Here is a tiny trained network, its code and every weight. The questions are about switching its units off for an input and a target symbol, where a switched-off unit gives its printed mean instead of its output.

import numpy as np


def w(rows, s, z=0):
    codes = np.array(rows[::2]) - 128.0
    scale = np.full(codes.shape[1], s)
    scale[-1] = z or s
    return codes * scale


def norm(h):
    return h / np.sqrt((h * h).mean(-1, keepdims=True) + 1e-5)


def f(y):
    return y / 2 * (1 + np.tanh(0.7978845608 * (y + 0.044715 * y**3)))


def softmax(a):
    e = np.exp(a - a.max(-1, keepdims=True))
    return e / e.sum(-1, keepdims=True)


def log_softmax(a):
    a = a - a.max(-1, keepdims=True)
    return a - np.log(np.exp(a).sum(-1, keepdims=True))


def net(x, mask):
    ids = ['Θαβεζλπστ'.index(c) for c in x.split()]
    T = len(ids)
    res = E[ids] + P[:T]
    u = 0
    for l in range(2):
        q, k, v = (norm(res) @ M[l].T for M in (Q, K, V))
        z = softmax(np.where(np.tri(T) > 0, q @ k.T / 3**0.5, -1e9)) @ v
        res = res + np.where(mask[u], z, O[l][:, -1]) @ O[l][:, :-1]
        u += 1
        y = f(norm(res) @ A[l][:, :-1].T + A[l][:, -1])
        res = res + np.where(mask[u : u + 12], y, B[l][:, -1]) @ B[l][:, :-1]
        u += 12
    return log_softmax(norm(res)[-1] @ U[:, :-1].T + U[:, -1])


Q, K, V, O, A, B = {}, {}, {}, {}, {}, {}
E = w([
[132,150,195],'Θ',
[90,210,123],'α',
[76,141,14],'β',
[128,191,181],'ε',
[174,104,64],'ζ',
[174,104,64],'λ',
[253,185,181],'π',
[110,119,218],'σ',
[221,114,66],'τ',
],0.018)
P = w([
[146,44,114],'0',
[59,198,124],'1',
[254,70,116],'2',
[46,240,91],'3',
[244,59,118],'4',
[49,231,96],'5',
[236,59,101],'6',
[55,231,102],'7',
[234,54,137],'8',
[52,223,85],'9',
],0.0099)
Q[0] = w([
[255,78,247],'L0H0',
[161,67,116],'L0H0',
[61,55,98],'L0H0',
],0.011)
K[0] = w([
[113,135,186],'L0H0',
[102,102,189],'L0H0',
[90,2,91],'L0H0',
],0.009)
V[0] = w([
[63,10,128],'L0H0',
[201,140,14],'L0H0',
[254,228,219],'L0H0',
],0.0062)
O[0] = w([
[1,164,37,20],'L0H0',
[69,142,169,159],'L0H0',
[72,252,98,253],'L0H0',
],0.0083,0.0045)
A[0] = w([
[64,123,76,140],'L0N0',
[117,173,157,61],'L0N1',
[138,152,70,132],'L0N2',
[33,140,210,2],'L0N3',
[51,132,166,68],'L0N4',
[119,134,121,30],'L0N5',
[75,169,156,100],'L0N6',
[89,200,170,63],'L0N7',
[49,187,130,52],'L0N8',
[171,147,5,133],'L0N9',
[102,47,125,68],'L0N10',
[78,138,57,200],'L0N11',
],0.015,0.0035)
B[0] = w([
[231,106,143,153],'L0N0',
[194,65,115,176],'L0N1',
[86,92,238,180],'L0N2',
[44,187,144,172],'L0N3',
[102,196,128,147],'L0N4',
[166,84,158,112],'L0N5',
[124,57,166,179],'L0N6',
[176,92,145,226],'L0N7',
[100,116,255,189],'L0N8',
[99,174,138,255],'L0N9',
[116,107,86,127],'L0N10',
[165,142,215,180],'L0N11',
],0.0099,0.0072)
Q[1] = w([
[23,116,125],'L1H0',
[8,166,160],'L1H0',
[83,125,117],'L1H0',
],0.014)
K[1] = w([
[112,210,176],'L1H0',
[183,252,162],'L1H0',
[164,119,178],'L1H0',
],0.016)
V[1] = w([
[203,148,44],'L1H0',
[242,82,214],'L1H0',
[171,249,177],'L1H0',
],0.011)
O[1] = w([
[119,148,6,157],'L1H0',
[164,58,115,254],'L1H0',
[235,166,128,203],'L1H0',
],0.016,0.0082)
A[1] = w([
[177,178,96,193],'L1N0',
[161,199,181,176],'L1N1',
[74,8,205,254],'L1N2',
[2,72,13,140],'L1N3',
[145,101,196,204],'L1N4',
[158,124,49,150],'L1N5',
[51,227,192,76],'L1N6',
[126,183,167,133],'L1N7',
[46,238,127,141],'L1N8',
[51,128,190,160],'L1N9',
[131,99,140,85],'L1N10',
[131,112,169,77],'L1N11',
],0.014,0.0043)
B[1] = w([
[91,114,169,210],'L1N0',
[45,127,146,255],'L1N1',
[82,145,147,212],'L1N2',
[104,145,231,214],'L1N3',
[57,127,100,233],'L1N4',
[49,134,77,172],'L1N5',
[219,212,124,158],'L1N6',
[88,153,102,171],'L1N7',
[254,85,78,154],'L1N8',
[121,157,134,158],'L1N9',
[135,173,111,125],'L1N10',
[136,57,103,141],'L1N11',
],0.0095,0.008)
U = w([
[71,163,70,148],'Θ',
[179,105,135,45],'α',
[105,36,93,226],'β',
[132,23,202,6],'ε',
[60,104,167,64],'ζ',
[71,121,182,109],'λ',
[214,85,157,199],'π',
[57,131,194,236],'σ',
[123,253,158,68],'τ',
],0.012,0.0023)

Each question gives the input, a string of symbols that net reads in full, and the target symbol t.
The units are the heads (3 rows each of Q, K, V and O) and the neurons (one row each of A and B). Each row of codes is followed by its name. A weight is (code - 128) times the scale printed after its matrix; where a second scale follows, it is the last column's (O, A, B and U).
mask holds one flag per unit, layer by layer, with each layer's heads first. A switched-off unit (its flag False) gives its mean, the last column of its rows in O or B, instead of its output. The means were averaged over made-up inputs and are rounded, as every weight is.
A unit's drop is (log p(t) with every unit on - log p(t) with that unit switched off) / (log p(t) with every unit on - log p(t) with every unit switched off).
The circuit of an input: a set's keep is (log p(t) with only the set's units on - log p(t) with every unit switched off) / (log p(t) with every unit on - log p(t) with every unit switched off). Starting from the 12 units with the biggest drops (on a tie, the unit counted first), units are removed one at a time, each time the one whose removal leaves the highest keep (on an exact tie, the one counted first), for as long as the keep stays at least 0.8.
units of the circuit, in order: the units of the circuit, biggest drop first
unit that matters most: the unit with the biggest drop
top k neurons: the k neurons with the biggest drops, biggest first
top k neurons in layer l: the k neurons of layer l with the biggest drops, biggest first
input Θ λ α π τ, target ε: top 3 neurons -> (L0N9, L0N0, L0N6)
input ε ε β σ α, target π: unit that matters most -> L0N11
input β Θ σ ε ε β, target ε: units of the circuit, in order -> (L0N0, L0H0)
input τ λ ε, target Θ: units of the circuit, in order -> (L0N8, L1H0, L0N6, L0N11)
input σ σ σ λ σ ζ ε, target τ: top 2 neurons in layer 0 -> (L0N10, L0N8)
input α Θ ε λ τ π ε, target β: units of the circuit, in order -> (L1H0, L0N8, L0N11)
input τ α σ ε α τ β, target Θ: units of the circuit, in order -> (L0N8, L0N9)
input α λ π ε λ π Θ, target β: units of the circuit, in order -> (L1H0, L0N8, L0N11)
input τ π α, target Θ: units of the circuit, in order -> (L0N8, L1H0, L0N11)
input λ ζ λ τ α β π, target σ: top 3 neurons -> (L0N11, L0N10, L0N7)
input α ε α ε λ, target β: units of the circuit, in order -> (L1H0, L0N11)
input σ Θ λ σ σ α Θ, target τ: top 2 neurons in layer 0 -> (L0N9, L0N10)
input τ π ζ α ε σ Θ, target Θ: top 4 neurons -> (L0N8, L0N11, L0N6, L0N3)
input ε α β, target π: top 4 neurons -> (L0N11, L0N0, L0N9, L0N8)
input Θ λ ε π β, target ε: top 2 neurons -> (L0N11, L0N0)
input ε ε τ ε σ λ σ, target π: top neuron in layer 0 -> (L0N9)
input ε ε ε ε λ σ π σ ε, target π: top 3 neurons in layer 0 -> (L0N9, L0N4, L0N3)
input σ σ σ σ β, target τ: top 2 neurons -> (L0N9, L0N10)
input τ λ π, target Θ: top 3 neurons -> (L0N8, L0N11, L0N3)
input σ τ σ σ, target τ: top 2 neurons in layer 0 -> (L0N3, L0N4)
input σ α β Θ σ α ε ζ α, target τ: unit that matters most -> L0N9
input σ σ β ε ε π β, target τ: top 2 neurons -> (L0N9, L0N0)
input α π σ, target β: top 4 neurons in layer 0 -> (L0N8, L0N2, L0N11, L0N9)
input τ σ α, target Θ: top 2 neurons in layer 0 -> (L0N8, L0N11)
